Below is a small trained network, with its code and all its weights. Each question gives an input and a class and asks what happens when units are switched off, that is, made to give their printed mean instead of their output.

import numpy as np


def w(rows, s, z=0):
    codes = np.array(rows[::2]) - 128.0
    scale = np.full(codes.shape[1], s)
    scale[-1] = z or s
    return codes * scale


def f(y):
    return y / 2 * (1 + np.tanh(0.7978845608 * (y + 0.044715 * y**3)))


def log_softmax(a):
    a = a - a.max(-1, keepdims=True)
    return a - np.log(np.exp(a).sum(-1, keepdims=True))


def net(x, mask):
    res = np.array(x, float).reshape(1, 8) / 4 @ E
    y = f(res @ A[0][:, :-1].T + A[0][:, -1])
    res = res + np.where(mask, y, B[0][:, -1]) @ B[0][:, :-1]
    return log_softmax(res[-1] @ U[:, :-1].T + U[:, -1])


A, B = {}, {}
E = w([
[173,59,252,157,225,104],'x0',
[128,128,130,127,129,128],'x1',
[236,93,84,206,104,189],'x2',
[51,78,215,169,2,194],'x3',
[222,239,217,55,82,165],'x4',
[128,127,129,129,126,127],'x5',
[69,199,139,188,216,225],'x6',
[131,51,110,3,161,226],'x7',
],0.0054)
A[0] = w([
[229,107,63,202,114,232,254],'neuron 1',
[46,159,158,58,134,74,190],'neuron 2',
[98,170,33,113,62,154,125],'neuron 3',
[168,196,175,100,122,163,79],'neuron 4',
[149,70,222,145,190,101,90],'neuron 5',
[57,57,65,167,166,116,120],'neuron 6',
[80,211,137,196,199,216,97],'neuron 7',
[60,57,75,169,164,105,95],'neuron 8',
[168,169,65,106,193,88,106],'neuron 9',
[99,195,58,98,71,128,110],'neuron 10',
[195,54,139,84,37,3,129],'neuron 11',
[27,177,164,56,148,93,202],'neuron 12',
[136,202,164,218,107,44,80],'neuron 13',
[180,184,186,85,105,143,67],'neuron 14',
[160,150,158,57,128,188,111],'neuron 15',
[91,189,134,177,191,210,91],'neuron 16',
[137,196,152,201,106,53,79],'neuron 17',
[138,71,114,36,150,209,107],'neuron 18',
[70,52,78,172,158,107,104],'neuron 19',
[86,179,20,112,70,142,104],'neuron 20',
[141,75,115,31,147,200,107],'neuron 21',
[68,93,182,162,65,175,66],'neuron 22',
[166,153,70,116,210,78,97],'neuron 23',
[169,200,185,86,117,152,71],'neuron 24',
[83,57,84,122,160,141,126],'neuron 25',
[73,51,81,168,157,100,105],'neuron 26',
[108,174,41,102,45,111,93],'neuron 27',
[162,112,110,140,138,155,134],'neuron 28',
[76,162,114,108,138,133,178],'neuron 29',
[141,182,143,193,95,37,109],'neuron 30',
[98,180,137,162,176,194,95],'neuron 31',
[163,173,59,99,197,97,116],'neuron 32',
[171,194,180,89,111,150,81],'neuron 33',
[85,193,137,178,193,212,72],'neuron 34',
[71,106,171,161,54,187,89],'neuron 35',
[173,163,82,109,196,82,100],'neuron 36',
[136,74,118,35,151,198,111],'neuron 37',
[164,175,71,111,207,98,102],'neuron 38',
[169,155,75,100,201,84,85],'neuron 39',
[230,81,86,189,87,170,237],'neuron 40',
[164,69,221,157,172,78,100],'neuron 41',
[155,194,164,159,104,82,68],'neuron 42',
[102,184,37,108,59,137,104],'neuron 43',
],0.0068,0.0042)
B[0] = w([
[84,171,219,93,174,2,255],'neuron 1',
[110,168,174,109,161,65,199],'neuron 2',
[163,94,180,151,220,180,190],'neuron 3',
[208,184,87,108,78,137,153],'neuron 4',
[198,117,114,159,222,222,167],'neuron 5',
[242,215,141,118,78,126,189],'neuron 6',
[115,80,73,44,119,110,194],'neuron 7',
[240,200,119,130,74,135,179],'neuron 8',
[101,68,186,143,68,165,173],'neuron 9',
[150,126,143,142,180,152,180],'neuron 10',
[101,58,19,16,139,132,214],'neuron 11',
[116,176,204,118,152,55,211],'neuron 12',
[49,121,64,202,133,145,199],'neuron 13',
[223,176,92,122,93,151,155],'neuron 14',
[146,192,81,185,94,122,158],'neuron 15',
[117,79,53,34,121,108,171],'neuron 16',
[87,137,71,201,125,138,182],'neuron 17',
[29,172,74,235,110,114,175],'neuron 18',
[240,209,118,126,62,133,178],'neuron 19',
[170,116,171,149,224,193,191],'neuron 20',
[32,165,65,232,125,125,173],'neuron 21',
[135,66,178,127,52,180,166],'neuron 22',
[109,98,169,142,69,154,173],'neuron 23',
[221,197,109,140,75,137,157],'neuron 24',
[162,199,125,168,93,98,160],'neuron 25',
[244,220,108,129,82,132,176],'neuron 26',
[143,96,123,119,192,182,185],'neuron 27',
[110,143,150,136,137,111,139],'neuron 28',
[127,119,158,112,150,96,166],'neuron 29',
[78,120,69,175,141,135,192],'neuron 30',
[126,83,68,52,98,111,155],'neuron 31',
[105,75,211,144,71,157,178],'neuron 32',
[212,181,114,137,101,143,157],'neuron 33',
[114,50,25,17,105,112,170],'neuron 34',
[108,51,218,127,43,186,176],'neuron 35',
[97,66,183,154,25,172,167],'neuron 36',
[41,178,72,236,130,127,171],'neuron 37',
[108,72,191,116,38,157,172],'neuron 38',
[102,87,182,163,51,170,164],'neuron 39',
[75,144,181,82,162,24,232],'neuron 40',
[140,85,93,138,238,228,173],'neuron 41',
[125,171,66,184,109,143,152],'neuron 42',
[159,97,147,146,214,184,186],'neuron 43',
],0.0062,0.006)
U = w([
[238,211,102,135,53,142,78],'0',
[91,47,223,151,19,191,76],'1',
[37,156,33,237,134,131,92],'2',
[176,94,148,132,255,219,94],'3',
[113,61,28,7,109,97,112],'4',
[121,138,157,120,127,98,255],'5',
[116,139,158,118,133,95,240],'6',
[99,173,221,106,160,19,72],'7',
],0.01,0.0079)

Each question gives the input, the list of numbers given to net, and the class t.
The units are the neurons (one row each of A and B). Each row of codes is followed by its name. A weight is (code - 128) times the scale printed after its matrix; where a second scale follows, it is the last column's (A, B and U).
mask holds one flag per neuron, in row order. A switched-off neuron (its flag False) gives its mean, the last column of its row in B, instead of its output. The means were averaged over made-up inputs and are rounded, as every weight is.
A unit's drop is (log p(t) with every unit on - log p(t) with that unit switched off) / (log p(t) with every unit on - log p(t) with every unit switched off).
The circuit of an input: a set's keep is (log p(t) with only the set's units on - log p(t) with every unit switched off) / (log p(t) with every unit on - log p(t) with every unit switched off). Starting from the 12 units with the biggest drops (on a tie, the unit counted first), units are removed one at a time, each time the one whose removal leaves the highest keep (on an exact tie, the one counted first), for as long as the keep stays at least 0.8.
units of the circuit, in order: the units of the circuit, biggest drop first
most important unit: the unit with the biggest drop
k most important neurons: the k neurons with the biggest drops, biggest first
drop of u: that unit's drop, to one decimal
input [3,1,-5,-6,-1,-7,8,7], class 4: units of the circuit, in order => neuron 34; neuron 16
input [8,7,5,7,8,0,-4,-7], class 0: units of the circuit, in order => neuron 14; neuron 24
input [4,1,1,0,6,-5,-7,-7], class 2: most important unit => neuron 13
input [3,-8,7,6,2,7,-7,6], class 6: units of the circuit, in order => neuron 1; neuron 40
input [-7,3,6,4,-2,0,6,3], class 3: units of the circuit, in order => neuron 3; neuron 20
input [5,-5,4,2,-1,0,-6,-6], class 2: units of the circuit, in order => neuron 13; neuron 30; neuron 17
input [-8,-5,4,5,2,0,7,4], class 3: units of the circuit, in order => neuron 3; neuron 20
input [1,5,-6,-4,3,6,-8,1], class 4: 2 most important neurons => neuron 11; neuron 1
input [5,1,5,5,-7,5,-8,-8], class 2: 4 most important neurons => neuron 13; neuron 30; neuron 17; neuron 41
input [-5,-1,-6,-1,-2,-2,5,0], class 7: 3 most important neurons => neuron 12; neuron 2; neuron 11
input [-7,-7,4,1,-1,3,5,7], class 2: 2 most important neurons => neuron 18; neuron 21
input [4,-3,-4,4,-6,4,6,8], class 2: 2 most important neurons => neuron 18; neuron 37
input [8,-5,-7,-6,4,7,-5,4], class 3: 2 most important neurons => neuron 5; neuron 41
input [-5,-6,-7,-2,0,-5,5,0], class 7: units of the circuit, in order => neuron 12
input [8,-3,-1,4,6,3,-1,1], class 3: units of the circuit, in order => neuron 41; neuron 5
input [1,2,7,7,2,-4,0,-8], class 2: 3 most important neurons => neuron 13; neuron 17; neuron 30
input [5,6,7,-5,-4,6,-2,-5], class 7: 2 most important neurons => neuron 1; neuron 40
input [5,-1,8,-1,-2,4,6,-1], class 7: 3 most important neurons => neuron 1; neuron 40; neuron 11
input [-3,3,5,-2,4,5,5,-7], class 2: 2 most important neurons => neuron 13; neuron 17
input [4,6,1,-4,-5,3,-6,-3], class 4: most important unit => neuron 11
input [6,-1,7,-7,3,-6,4,-5], class 1: drop of neuron 23 => 0.1
input [-4,3,-6,3,6,-2,3,1], class 0: drop of neuron 33 => 0.4
input [-7,5,3,-4,4,2,-8,-4], class 4: drop of neuron 11 => 1.6
input [4,-5,6,2,3,-1,8,8], class 2: drop of neuron 37 => 0.3
